Look-ups in named tables: a row name and a column name give one cell, copied from the table.

Zisup
|  | Tef | Miz | Vebaki | Nari | Sunev | Demu |
|---|---|---|---|---|---|---|
| Pobakur | -0.381 | -1.604 | -1.222 | -4.387 | 0.149 | -2.780 |
| Vunif | -2.240 | -2.352 | -2.313 | -2.120 | -2.306 | -2.014 |
| Nuzada | -6.648 | 2.765 | -5.746 | -0.259 | -0.174 | -6.042 |
| Demomo | -3.738 | 3.993 | -3.446 | -4.377 | -3.588 | 1.711 |
| Tibudod | -3.795 | 1.248 | -3.236 | -3.314 | -2.862 | -0.684 |
| Ponufod | 2.968 | 0.547 | -0.431 | -7.637 | 3.180 | -2.623 |
| Mafuban | -2.701 | 4.986 | -2.060 | -4.214 | -2.390 | -1.146 |
| Bavab | 6.920 | -3.607 | 1.571 | -0.580 | -3.329 | -3.923 |
| Pevar | 1.575 | -0.155 | -0.602 | -5.797 | 2.088 | -3.294 |
| Zil | 1.005 | -2.843 | 1.698 | -1.372 | -3.928 | -4.546 |
| Fuvarib | -7.510 | -8.087 | -6.970 | -5.160 | -3.960 | 4.724 |
| Beti | -0.382 | -2.177 | -2.425 | -3.304 | -2.628 | -1.406 |
| Fute | -1.798 | -3.528 | -3.062 | -1.981 | -1.377 | -2.703 |

Demu of Beti: -1.406
Vebaki of Nuzada: -5.746
Tef of Beti: -0.382
Tef of Tibudod: -3.795
Tef of Mafuban: -2.701
Nari of Demomo: -4.377
Demu of Demomo: 1.711
Vebaki of Mafuban: -2.060
Vebaki of Pobakur: -1.222
Sunev of Pobakur: 0.149
Tef of Zil: 1.005
Demu of Ponufod: -2.623
Miz of Bavab: -3.607
Demu of Pevar: -3.294
Vebaki of Fute: -3.062

Tafi:
,Dab,Bidini,Bemo,Getak,Kog,Disotar,Deg,Nug,Duz
Rofale,3283,6716,851,7665,6269,2616,1081,4218,7983
Mebe,4497,5145,2367,6067,4251,2411,2958,4325,6517
Nen,2164,1736,5341,385,4237,3092,5421,5004,2803
Zevul,1705,5627,1651,5350,5970,1929,1287,4654,7114
Fopag,6933,5902,4057,7897,6686,5470,4592,3575,4099
Bezag,1635,4854,1608,4367,5771,2560,1875,4699,6967

Kog of Mebe is 4251
Dab of Mebe is 4497
Deg of Fopag is 4592
Getak of Zevul is 5350
Deg of Nen is 5421
Dab of Rofale is 3283
Kog of Fopag is 6686
Disotar of Zevul is 1929
Disotar of Bezag is 2560
Duz of Rofale is 7983
Bidini of Fopag is 5902
Disotar of Rofale is 2616
Bemo of Mebe is 2367
Bidini of Bezag is 4854
Duz of Zevul is 7114
Deg of Mebe is 2958

Table Lelak
|  | Timi | Zaziso | Gobu | Pob | Nunomut | Tene |
|---|---|---|---|---|---|---|
| Dos | 1 | 23 | -17 | 69 | -12 | 21 |
| Modifuv | -88 | 4 | -68 | 13 | -59 | 13 |
| Vomaf | -57 | -19 | -37 | -29 | -69 | -60 |
| Ketig | -9 | 7 | 4 | 0 | -13 | -53 |
| Mos | 16 | -20 | -9 | -32 | 3 | -56 |
| Kos | -10 | -10 | -39 | -13 | -38 | -52 |

Vomaf, Gobu: -37
Dos, Pob: 69
Kos, Zaziso: -10
Modifuv, Nunomut: -59
Kos, Tene: -52
Kos, Nunomut: -38
Vomaf, Timi: -57
Vomaf, Pob: -29
Dos, Timi: 1
Mos, Zaziso: -20
Vomaf, Tene: -60
Ketig, Pob: 0
Kos, Gobu: -39
Dos, Zaziso: 23
Vomaf, Nunomut: -69

Bibo =
	Zelapir	Dep
Durivid	580	818
Gefopet	278	878
Bipurur	2	297
Tesil	559	58
Gigo	592	645
Dok	386	180

What is the Dep of Dok in Bibo? 180
What is the Dep of Gigo in Bibo? 645
What is the Zelapir of Durivid in Bibo? 580
What is the Dep of Bipurur in Bibo? 297
What is the Zelapir of Gigo in Bibo? 592
What is the Zelapir of Gefopet in Bibo? 278
What is the Zelapir of Bipurur in Bibo? 2
What is the Dep of Durivid in Bibo? 818
What is the Zelapir of Tesil in Bibo? 559
What is the Dep of Tesil in Bibo? 58
What is the Zelapir of Dok in Bibo? 386
What is the Dep of Gefopet in Bibo? 878

Tagise
|  | Visavu | Pezanug | Fenibaz |
|---|---|---|---|
| Sanef | 42 | 50 | 49 |
| Pinek | 68 | 13 | 25 |
| Zun | 53 | 84 | 59 |
| Pon | 47 | 55 | 60 |
| Tuzaf | 1 | 52 | 44 |
| Tadum | 51 | 14 | 51 |

Visavu of Pinek is 68
Pezanug of Zun is 84
Visavu of Tuzaf is 1
Pezanug of Sanef is 50
Fenibaz of Zun is 59
Pezanug of Pon is 55
Visavu of Zun is 53
Fenibaz of Pinek is 25
Pezanug of Pinek is 13
Fenibaz of Pon is 60

Palov
cols = Vipiref, Velumo, Bel, Bop, Tatin, Reb, Neb, Ramak, Sikodup
Nenafo: [44947, 40612, 39990, 44270, 42523, 43039, 42693, 42051, 42924]
Ziv: [24232, 27127, 23335, 27155, 59440, 15375, 19559, 43277, 71561]
Tes: [52493, 21596, 72937, 42410, 61991, 64700, 29472, 69456, 40564]
Tana: [40496, 33717, 57923, 34341, 54723, 48454, 34767, 54061, 44840]
Mef: [8515, 45005, 48148, 48078, 25401, 39465, 51469, 79086, 37478]
Vefetu: [37104, 29930, 70425, 56110, 44802, 42227, 21662, 54014, 29665]
Tupotug: [55712, 51113, 67299, 62187, 23212, 60168, 63044, 41241, 35333]
Lav: [21395, 41583, 48823, 51338, 26758, 37587, 49585, 66880, 38663]
Vapava: [54571, 37534, 51146, 47728, 39715, 47828, 53243, 34283, 44265]
Pum: [30337, 58374, 44616, 78959, 13186, 40381, 29855, 16518, 10541]
Rugazu: [47988, 41615, 43005, 43333, 45762, 47453, 45857, 44160, 39160]
Dizarak: [44689, 34197, 41137, 51744, 39348, 45951, 44265, 47086, 43777]
Tavuf: [46833, 29503, 59536, 34401, 58143, 54795, 33981, 59208, 45807]
Zuvipo: [36614, 48301, 48470, 38896, 43215, 38051, 40237, 42139, 44824]

Dizarak, Sikodup => 43777
Nenafo, Tatin => 42523
Tupotug, Neb => 63044
Zuvipo, Velumo => 48301
Zuvipo, Bel => 48470
Pum, Vipiref => 30337
Vapava, Tatin => 39715

